[1.92, 3.88, 1.99, -2.63, -0.90, 2.90, -2.51, -2.19, -1.42, 2.61, 0.14, -0.01, -0.07, 0.43, -2.35, 1.91, 1.05, -0.67, 1.73, -2.53, -2.03, 1.85, -0.42, 3.48, -0.65, 1.77, -2.17, 0.79, -1.74, 0.36] : (39)
[1.99, -1.60, -0.52, -1.85, 0.21, 2.74, 1.62, -0.15, -2.17, -4.11, -2.10, -0.70, -1.09, -0.58, -1.68, 0.61, -0.81, -0.13, 1.99, -0.87, 1.11, -1.35, -0.61, -3.49, 1.44, 0.56, -1.16, -1.83, -1.39, 0.28] : (39)
[1.03, -3.95, -1.57, 0.74, 1.20, -3.24, -2.84, 0.90, 1.69, -5.00, 0.43, -1.54, 0.35, 0.13, -0.25, -0.72, -0.97, 0.43, 3.49, 1.08, -0.07, -0.23, -1.31, -2.29, 2.72, 1.76, -0.20, -1.53, -0.34, 0.61] : (32)
[2.79, 0.18, 1.91, -3.73, 0.25, 2.56, -0.76, -0.46, -2.01, -3.09, -0.24, -0.60, -1.43, -0.14, -3.96, 1.77, -2.16, 0.18, 2.94, -2.44, -1.04, -0.22, -0.89, -0.92, 0.83, 3.12, -2.40, -2.56, -2.10, 1.07] : (39)
[-1.32, -2.42, -1.39, -1.98, 1.18, 1.74, -0.47, 0.39, 1.54, 1.17, -0.25, 0.46, 1.06, -1.14, 0.38, 0.35, -2.14, 1.00, 4.41, 2.27, -1.55, -0.16, 1.65, -1.75, 0.45, 4.24, -0.60, 0.40, -1.96, 0.43] : (32)
[0.32, -3.66, -0.73, -0.63, 1.28, 0.75, 1.49, -0.36, -2.21, -4.26, -1.47, -0.59, 2.13, 1.00, -0.21, 0.78, -0.71, 0.65, 1.03, 2.47, -1.57, -2.38, 0.00, -3.01, 0.51, 2.58, 0.36, 0.21, -1.45, -1.20] : (32)
[0.38, -0.17, -2.93, 0.41, -0.26, 1.49, -0.28, 0.66, 2.57, 1.38, -1.93, -0.54, 0.04, -1.38, 0.92, 0.38, 0.75, 0.78, 1.30, 0.35, 2.48, 1.75, 0.54, 0.37, 0.31, -1.46, -0.18, -0.49, -0.12, 1.34] : (32)
[-2.29, 1.00, 2.48, 0.22, -0.68, -0.92, 3.76, 0.05, -1.29, 2.98, 2.55, 1.70, -1.40, -0.16, -1.09, -1.20, -2.06, 0.52, -2.70, -0.52, 2.15, -2.25, 1.38, -2.19, 0.67, -0.40, 0.67, -2.26, 1.42, -0.41] : (32)
[-0.52, -1.40, 3.38, -2.01, 0.79, 0.28, 0.67, -0.12, -2.86, -0.68, 1.60, 0.80, 0.34, 2.03, -1.92, -0.17, -2.14, 0.35, 0.06, 0.48, -3.41, -2.39, 0.21, -1.65, -0.20, 3.76, -0.71, 0.28, -1.79, -0.94] : (39)
[-1.31, 0.61, 2.37, -1.03, -0.24, -1.57, -0.92, 0.03, 0.09, 1.97, 3.62, 1.24, -2.71, 0.29, -1.51, -1.09, -2.08, 0.80, -0.16, -0.65, 1.25, -0.42, -0.01, -0.54, 0.90, 1.05, -0.31, -2.89, 0.66, 1.23] : (32)
[1.61, -3.03, 2.60, -3.43, 0.72, 1.20, 2.41, -0.24, -5.39, -5.49, 0.72, 0.18, 0.60, 1.44, -4.35, 0.54, -2.25, 0.46, 2.39, 1.07, -1.81, -2.72, -1.01, -5.23, 1.53, 4.64, -1.60, -2.74, -2.60, 0.12] : (32)
[0.48, -2.52, -2.51, 0.10, -0.15, 0.53, 3.59, 1.30, -0.32, -3.86, -1.71, -0.60, -0.17, -1.18, -0.25, -0.11, -0.59, 0.44, 1.44, 1.31, 3.93, -1.75, -0.54, -5.03, 2.19, -1.17, 1.04, -2.77, 0.66, -0.39] : (39)
[-0.26, -2.48, 3.45, -4.77, 1.04, 2.86, 2.43, -1.29, -4.57, -4.60, 1.05, 1.85, 0.98, 2.22, -3.19, 1.36, -3.57, 1.07, 2.53, 1.98, -3.84, -4.38, -0.03, -5.21, 0.52, 6.72, -1.59, -0.97, -3.38, -1.01] : (39)
[0.82, 0.03, 2.38, -3.65, 0.67, 2.99, -0.36, -1.53, -3.27, 1.15, -0.44, 0.60, 1.30, 1.99, -2.00, 1.60, -0.61, -1.36, 0.97, 0.00, -4.74, -0.97, -0.04, 0.15, -1.22, 4.98, -1.61, 1.15, -3.13, -0.94] : (32)
[-0.35, 0.10, -0.17, -0.16, 0.52, 0.34, -0.89, -0.75, 0.48, 0.78, -0.09, -0.21, 2.69, 1.29, 1.22, 1.25, 1.05, 0.20, 0.51, 0.65, -2.76, 0.02, 0.19, 0.68, -1.06, 1.66, 0.24, 2.49, -0.53, -1.01] : (32)
[0.39, -4.04, -0.59, -1.18, 1.11, -1.09, -2.57, -0.48, 0.48, -2.70, 1.65, -0.63, 1.03, 1.36, -0.23, 0.49, -1.20, 0.78, 3.54, 1.83, -2.41, -0.04, -0.07, -2.05, 2.07, 4.54, -1.10, -0.48, -1.42, 0.46] : (39)
[0.82, -4.71, -2.05, -0.17, 1.39, -1.44, 0.20, 0.74, -0.47, -4.68, 0.44, 0.05, 1.00, 0.27, 0.05, -0.70, -1.90, 0.90, 3.13, 2.94, 0.53, -2.32, -0.13, -5.20, 1.90, 2.69, 0.16, -1.21, -0.32, 0.46] : (32)
